Here is a tiny trained network, its code and every weight. The questions are about switching its units off for an input and a class, where a switched-off unit gives its printed mean instead of its output.

import numpy as np


def w(rows, s, z=0):
    codes = np.array(rows[::2]) - 128.0
    scale = np.full(codes.shape[1], s)
    scale[-1] = z or s
    return codes * scale


def f(y):
    return y / 2 * (1 + np.tanh(0.7978845608 * (y + 0.044715 * y**3)))


def log_softmax(a):
    a = a - a.max(-1, keepdims=True)
    return a - np.log(np.exp(a).sum(-1, keepdims=True))


def net(x, mask):
    res = np.array(x, float).reshape(1, 8) / 4 @ E
    y = f(res @ A[0][:, :-1].T + A[0][:, -1])
    res = res + np.where(mask, y, B[0][:, -1]) @ B[0][:, :-1]
    return log_softmax(res[-1] @ U[:, :-1].T + U[:, -1])


A, B = {}, {}
E = w([
[111,146,158,132,181,140,146,39,173,89],'x0',
[147,206,110,255,182,96,75,124,152,197],'x1',
[232,189,92,182,130,79,18,233,33,225],'x2',
[138,12,104,26,91,127,121,119,155,76],'x3',
[41,50,182,232,180,173,76,203,59,69],'x4',
[162,67,210,100,55,28,84,184,41,48],'x5',
[15,43,106,126,158,186,151,200,198,167],'x6',
[43,123,80,188,32,210,221,136,21,189],'x7',
],0.0051)
A[0] = w([
[63,118,71,157,72,173,216,179,31,224,215],'n1',
[105,45,156,134,148,122,86,240,75,105,166],'n2',
[97,43,198,130,120,89,29,232,66,47,138],'n3',
[115,69,196,72,84,110,113,209,88,76,118],'n4',
[148,136,220,119,145,2,112,81,137,17,241],'n5',
[168,101,72,24,88,83,163,96,216,95,106],'n6',
[57,82,150,120,187,198,154,78,181,64,200],'n7',
[207,114,80,94,38,78,103,143,41,165,105],'n8',
[183,166,205,73,111,59,142,56,168,64,134],'n9',
[155,106,170,64,131,71,115,99,167,40,255],'n10',
],0.0057,0.0036)
B[0] = w([
[140,192,177,191,33,126,196,31,131,71,254],'n1',
[192,199,189,216,38,123,163,44,136,153,202],'n2',
[217,211,206,232,16,78,69,107,216,43,218],'n3',
[189,184,228,172,89,91,24,196,230,135,192],'n4',
[186,211,203,237,3,145,166,44,164,113,223],'n5',
[208,81,224,92,151,53,57,224,199,178,203],'n6',
[56,108,55,78,24,159,231,37,119,79,208],'n7',
[61,84,42,69,84,198,212,67,27,88,191],'n8',
[182,152,231,114,52,85,159,136,184,45,197],'n9',
[206,158,225,154,57,102,156,97,181,134,222],'n10',
],0.0058,0.0075)
U = w([
[172,185,33,207,222,57,15,201,118,240,155],'0',
[46,39,114,66,126,157,178,124,240,136,81],'1',
[220,216,246,210,56,56,106,103,192,128,190],'2',
[209,139,146,39,190,73,45,211,144,174,84],'3',
[39,104,46,120,61,210,229,50,72,79,193],'4',
[39,43,157,110,178,54,3,226,50,51,2],'5',
],0.0062,0.0045)

Each question gives the input, the list of numbers given to net, and the class t.
The units are the neurons (one row each of A and B). Each row of codes is followed by its name. A weight is (code - 128) times the scale printed after its matrix; where a second scale follows, it is the last column's (A, B and U).
mask holds one flag per neuron, in row order. A switched-off neuron (its flag False) gives its mean, the last column of its row in B, instead of its output. The means were averaged over made-up inputs and are rounded, as every weight is.
A unit's drop is (log p(t) with every unit on - log p(t) with that unit switched off) / (log p(t) with every unit on - log p(t) with every unit switched off).
The circuit of an input: a set's keep is (log p(t) with only the set's units on - log p(t) with every unit switched off) / (log p(t) with every unit on - log p(t) with every unit switched off). Starting from all 10 units, units are removed one at a time, each time the one whose removal leaves the highest keep (on an exact tie, the one counted first), for as long as the keep stays at least 0.8.
circuit, biggest first: the units of the circuit, biggest drop first
k most important neurons: the k neurons with the biggest drops, biggest first
drop of u: that unit's drop, to one decimal
input [-8,-3,5,3,-2,-6,-5,-7], class 3: circuit, biggest first => (n1; n3; n2)
input [-7,4,-1,1,4,-4,2,8], class 4: circuit, biggest first => (n3; n4)
input [1,-4,-4,2,6,-6,1,-2], class 4: circuit, biggest first => (n7)
input [3,6,7,-1,7,-6,7,8], class 4: circuit, biggest first => (n3; n4)
input [8,-5,-5,5,-4,2,7,2], class 1: 2 most important neurons => (n6; n7)
input [-5,-2,-2,-1,8,-6,4,-7], class 4: circuit, biggest first => (n7; n6)
input [-5,2,-8,-5,-8,-5,6,-1], class 4: 2 most important neurons => (n7; n4)
input [1,8,-5,8,1,-1,5,-1], class 1: 2 most important neurons => (n1; n8)
input [-4,8,4,3,4,-6,-6,5], class 4: drop of n10 => 0.1
input [-8,1,4,-5,-3,5,-6,7], class 4: drop of n8 => 0.4
input [-4,-8,2,-2,6,-6,-2,4], class 4: drop of n6 => 0.2
